Below are the code and all the weights of a small trained network. Each question names an input and a target symbol and asks about switching units off, where a switched-off unit gives its printed mean instead of its output.

import numpy as np


def w(rows, s, z=0):
    codes = np.array(rows[::2]) - 128.0
    scale = np.full(codes.shape[1], s)
    scale[-1] = z or s
    return codes * scale


def f(y):
    return np.maximum(y, 0)


def softmax(a):
    e = np.exp(a - a.max(-1, keepdims=True))
    return e / e.sum(-1, keepdims=True)


def log_softmax(a):
    a = a - a.max(-1, keepdims=True)
    return a - np.log(np.exp(a).sum(-1, keepdims=True))


def net(x, mask):
    ids = ['Γδθμξσ'.index(c) for c in x.split()]
    T = len(ids)
    res = E[ids] + P[:T]
    q, k, v = (res @ M[0].T for M in (Q, K, V))
    z = softmax(np.where(np.tri(T) > 0, q @ k.T / 3**0.5, -1e9)) @ v
    res = res + np.where(mask[0], z, O[0][:, -1]) @ O[0][:, :-1]
    y = f(res @ A[0][:, :-1].T + A[0][:, -1])
    res = res + np.where(mask[1:17], y, B[0][:, -1]) @ B[0][:, :-1]
    return log_softmax(res[-1] @ U[:, :-1].T + U[:, -1])


Q, K, V, O, A, B = {}, {}, {}, {}, {}, {}
E = w([
[181,182,204,96],'Γ',
[72,152,126,51],'δ',
[65,154,65,23],'θ',
[8,98,180,100],'μ',
[47,62,81,183],'ξ',
[243,46,172,46],'σ',
],0.017)
P = w([
[132,2,155,115],'0',
[121,37,159,128],'1',
[116,74,156,111],'2',
[111,99,162,113],'3',
[99,116,150,120],'4',
[93,133,144,132],'5',
[84,147,138,140],'6',
[80,160,130,151],'7',
[73,171,132,159],'8',
[67,185,129,167],'9',
[51,188,122,180],'10',
[65,170,148,179],'11',
],0.0087)
Q[0] = w([
[51,156,96,8],'H0',
[94,129,223,202],'H0',
[45,198,243,110],'H0',
],0.017)
K[0] = w([
[13,100,192,70],'H0',
[154,235,63,185],'H0',
[20,248,140,192],'H0',
],0.016)
V[0] = w([
[254,236,124,240],'H0',
[208,140,15,45],'H0',
[141,245,120,30],'H0',
],0.009)
O[0] = w([
[173,130,130,11,3],'H0',
[92,137,165,35,70],'H0',
[127,59,176,123,131],'H0',
],0.011)
A[0] = w([
[230,128,118,146,207],'N0',
[150,88,116,176,110],'N1',
[128,176,181,151,176],'N2',
[159,95,107,122,64],'N3',
[70,77,113,94,134],'N4',
[129,177,92,162,136],'N5',
[160,249,158,134,84],'N6',
[47,146,96,82,121],'N7',
[81,167,90,130,43],'N8',
[157,160,193,168,81],'N9',
[144,107,102,108,85],'N10',
[113,119,138,159,128],'N11',
[187,213,160,85,165],'N12',
[131,154,115,112,83],'N13',
[81,112,52,74,174],'N14',
[211,53,56,107,1],'N15',
],0.014,0.0061)
B[0] = w([
[99,217,75,104,217],'N0',
[112,123,111,73,252],'N1',
[184,107,88,177,254],'N2',
[121,117,180,116,131],'N3',
[187,175,92,170,164],'N4',
[134,87,174,139,250],'N5',
[209,121,154,145,180],'N6',
[129,175,170,109,148],'N7',
[73,120,116,81,194],'N8',
[55,98,126,61,243],'N9',
[124,113,153,123,130],'N10',
[193,160,152,137,249],'N11',
[51,152,136,123,213],'N12',
[107,136,138,122,128],'N13',
[144,24,140,50,145],'N14',
[111,108,252,69,135],'N15',
],0.024,0.0093)
U = w([
[187,129,80,123,94],'Γ',
[96,180,79,176,253],'δ',
[145,208,181,254,81],'θ',
[147,148,143,162,3],'μ',
[95,107,198,201,185],'ξ',
[173,187,254,92,133],'σ',
],0.0064,0.0022)

Each question gives the input, a string of symbols that net reads in full, and the target symbol t.
The units are the heads (3 rows each of Q, K, V and O) and the neurons (one row each of A and B). Each row of codes is followed by its name. A weight is (code - 128) times the scale printed after its matrix; where a second scale follows, it is the last column's (O, A, B and U).
mask holds one flag per unit, heads first, then neurons. A switched-off unit (its flag False) gives its mean, the last column of its rows in O or B, instead of its output. The means were averaged over made-up inputs and are rounded, as every weight is.
A unit's drop is (log p(t) with every unit on - log p(t) with that unit switched off) / (log p(t) with every unit on - log p(t) with every unit switched off).
The circuit of an input: a set's keep is (log p(t) with only the set's units on - log p(t) with every unit switched off) / (log p(t) with every unit on - log p(t) with every unit switched off). Starting from the 12 units with the biggest drops (on a tie, the unit counted first), units are removed one at a time, each time the one whose removal leaves the highest keep (on an exact tie, the one counted first), for as long as the keep stays at least 0.8.
circuit, biggest first: the units of the circuit, biggest drop first
k most important neurons: the k neurons with the biggest drops, biggest first
drop of u: that unit's drop, to one decimal
input θ Γ Γ μ Γ, target Γ: circuit, biggest first => [N2 H0 N12 N1]
input σ σ μ μ Γ Γ, target δ: circuit, biggest first => [H0 N0 N5]
input σ δ Γ θ θ Γ, target ξ: circuit, biggest first => [H0 N0 N1 N11]
input μ Γ σ ξ Γ Γ μ μ ξ σ Γ σ, target δ: 2 most important neurons => [N5 N11]
input Γ σ Γ Γ μ Γ Γ θ θ Γ σ θ, target ξ: 3 most important neurons => [N5 N0 N8]
input Γ θ θ δ ξ, target θ: 3 most important neurons => [N4 N9 N11]
input σ σ μ ξ Γ ξ Γ μ δ Γ, target Γ: 2 most important neurons => [N2 N9]
input Γ Γ Γ σ Γ ξ θ σ, target δ: 2 most important neurons => [N11 N5]
input ξ μ σ δ ξ, target σ: circuit, biggest first => [H0 N7 N2 N11]
input Γ Γ δ ξ σ Γ δ ξ Γ ξ, target Γ: 4 most important neurons => [N14 N12 N4 N1]
input Γ θ Γ Γ σ σ Γ μ σ θ Γ, target ξ: 3 most important neurons => [N0 N9 N1]
input μ Γ Γ Γ μ Γ σ ξ θ, target ξ: 3 most important neurons => [N5 N8 N0]
input σ Γ σ σ ξ, target σ: most important neuron => [N7]
input Γ Γ μ Γ ξ ξ, target Γ: most important neuron => [N14]
input μ σ Γ, target δ: drop of N5 => 0.3
input ξ σ δ δ, target θ: drop of H0 => 0.4
input σ Γ σ ξ ξ Γ Γ ξ σ Γ Γ θ, target σ: drop of H0 => 0.0
